Group and class of each row
[-17   0  -2   3 -18   1  13   0  -7  11 -10   0  -4  11   5   5   4   4
  14  19  -4   7  -6  -1   1  -3   4   8   0  -3  -9 -19  11]  <75> rirop
[  0   5  -2  20 -13 -13   5   4  -2  -8  -3   2  12  -4   2   8   4  18
   1  11  14   1  -5  -4   4  -3   9   3   6  -2  15  -1   7]  <80> nepi
[ -2   5   7   2 -23 -18   6   9   8  10 -10  16  -3 -13  14   1   1   5
  -6  35   1   4  -5  -6   2  -5   3  10  -8  -4   5 -11  22]  <80> kupo
[  1  -7  -7  -3 -25 -12  14   0  19   1 -12   0  10  -2   9   0   3   8
  -5  15  -1   8  -2   4  -6   6  -3   6   5  -5  15   3  29]  <75> rirop
[  0  -7  -4   8 -13 -13  14   6   6  -2 -16 -14   0 -24   3   6   8   8
  -4  15   1   6   0   0  -5 -10   4  14  10  -2   2  11   0]  <81> kas
[ -6   8   1   3  -5  -1   9   0  -1  15 -15   0   4 -29  -5   2  10   8
  -9  14  -2   0  15 -10   2  -7   6   8  -2  -5  -4  -1   6]  <80> sibuk
[ -6  -5  -2   4 -10 -19   2  -7   0  13  -9   5   5   3  15   5   6  14
   3   9   1   2   4   1   4  -6   1   6  -2 -10   4 -26   0]  <75> rirop
[-22 -12   0  12 -12   6  -3   3   0 -10  -7 -26   6  21   6   6  11  -7
   0  12  -1   1  -5  -5  -5  -7   6   2  10 -15 -16 -24 -12]  <72> meno
[-11 -16   6  -1  -9   2   0  20   3   5  -9 -19   7  24   7   3  10   6
  -3  16   6   2  -8 -10 -10  -9  -2  16   4   0  -5 -21  -5]  <72> meno
[-28 -15  -2  -3 -18   7  13  10  10   4  -2 -14   6  30   5   2  10  -2
  -7  18  -4   2  -9   5   4  -7   5   7   8   7  -7 -24  -7]  <72> meno
[  0 -18  -5   8 -17 -13  14   2  -3   8 -19  -8   3  16  16  -2   0   6
  -1  16   4  11   5  -5  -5  -3  -2   1   3   1   6   7  16]  <75> baz
[ -9 -19 -19   2 -10 -12   4  -6  -2   8  -9   4   8  15   1  -7   5   5
   5  12   1  12   6  -3 -16  -3  -8   5   8  -1   0   2  17]  <75> baz
[ -7 -22   2   1 -13  -8  10  -7   0   9  -8 -13  12   1   3  -3   0  -2
  -5  11  -4   6  -4   5  -5 -10  -5   4   1   8   1 -27  18]  <81> nabir
[ -8  -7   2   8 -16 -12  29   6  29   7 -10 -29   8 -21   2   3   5   6
  -7  21  -2  -5 -11  -1  -4  -5   5   5   2   4  -2 -10  15]  <81> nabir
[-21  -5  -3   3 -11   0   6   2   1   9  -8 -11   4  24   1   3  22   2
   1  21  -2  -2 -12  10  -2  -5   3   6  -1   0  -4 -41  -2]  <72> Nikab
[ 10  -8   5  -7 -11 -17  10  -3   3  11 -18  -5   0  -1  -5   5  -6   3
  -2  21   1   5   9  -8 -11  -4  -2   9  -6  -3   2   1  15]  <80> kupo
[ -1   1  12   3  -4  -9  10   1   8   2 -23 -16   1 -16  -8   4   6   9
  -9  14  -1   0  -4  -8  -7 -13   5  17   1 -12   5  12 -10]  <81> kas
[-16  11   2   4   0  -5   9  -2   6   9  -8   6   0  -2  -2   5  12  12
  -3  14   7   2   1  -6  -5  -1  -1   6  -5  -3  -5   0  -1]  <80> nepi
[-11 -50  -9   5 -18  -7  12  -1   5   5 -12  -5   7  -3  11   4   2  -3
  -4  15  -2   5 -11  -3  -4  -2  -6   1   6  -8  24  -2  28]  <75> baz
[ -2   1  -2  10 -18  -8   0  -4   4  13  -7   1  -3  -5  -3   9  -2   0
  -4  27 -22   7   3 -15  -4  -2   2  -2   2  -2  14 -12  17]  <80> kupo
[ -6  -6  -3   3 -17  -6  13   4 -12   7 -14   0  12  19  10   0   7   1
   6  15  -4   1  -1  -3  -7  -7  -6   8   0 -10  -4 -12   8]  <75> rirop
[ -7  -9  -9   3 -21 -12   6  10   1  10 -10   0  14  -9  17  14  34   6
  -4  21  -1   6  -6  -2  -1  -7   2   8   3  -4   0   1   3]  <75> rirop
[  2   4  -1   1 -15  -9  13   2   5  11  -6  17   5 -19   2   6   9   7
 -15  16  -1   5  -5  -3  -3  -8   3  11   5  -1  -6   2  11]  <80> nepi
[ -5 -13   6  15 -23 -11  -5  26  12   2 -20 -20   8 -14  13   3   2  11
   1  25   1  -1   1 -10  -9  -6   9   7   2   8  -4   0  33]  <80> kupo
[ -8 -17  -2   6 -15   4   1  11   1   4   1 -19   5 -10   2   0  14   1
   1  15  -1   9   2  -3  -5  -9   3   1   9  12   0   2  13]  <81> nabir
[  0  -3   5   9  -3 -13   9   4   6   2 -15 -11  -5 -37  -5   3   3   9
   0  16  -5   5  -4  -1  -2 -13  -2  10   2   5   7  13  23]  <81> kas
[-18  -5   6  10 -11  -6   4   6   1  11 -15 -35   1 -18 -11   3   4  -4
 -10  15  -7   1  -8  -6 -12  -6  -1   0  -2  -4  -9  -9  17]  <81> Zun
[-11  -8  -4   4  -9  -4   2   6   0   3  -7  -4   4  10   7   5  19   1
  -1  19  -1   4  -2   4  -4   0  -8   2   8   1  -2  -6   5]  <75> rirop
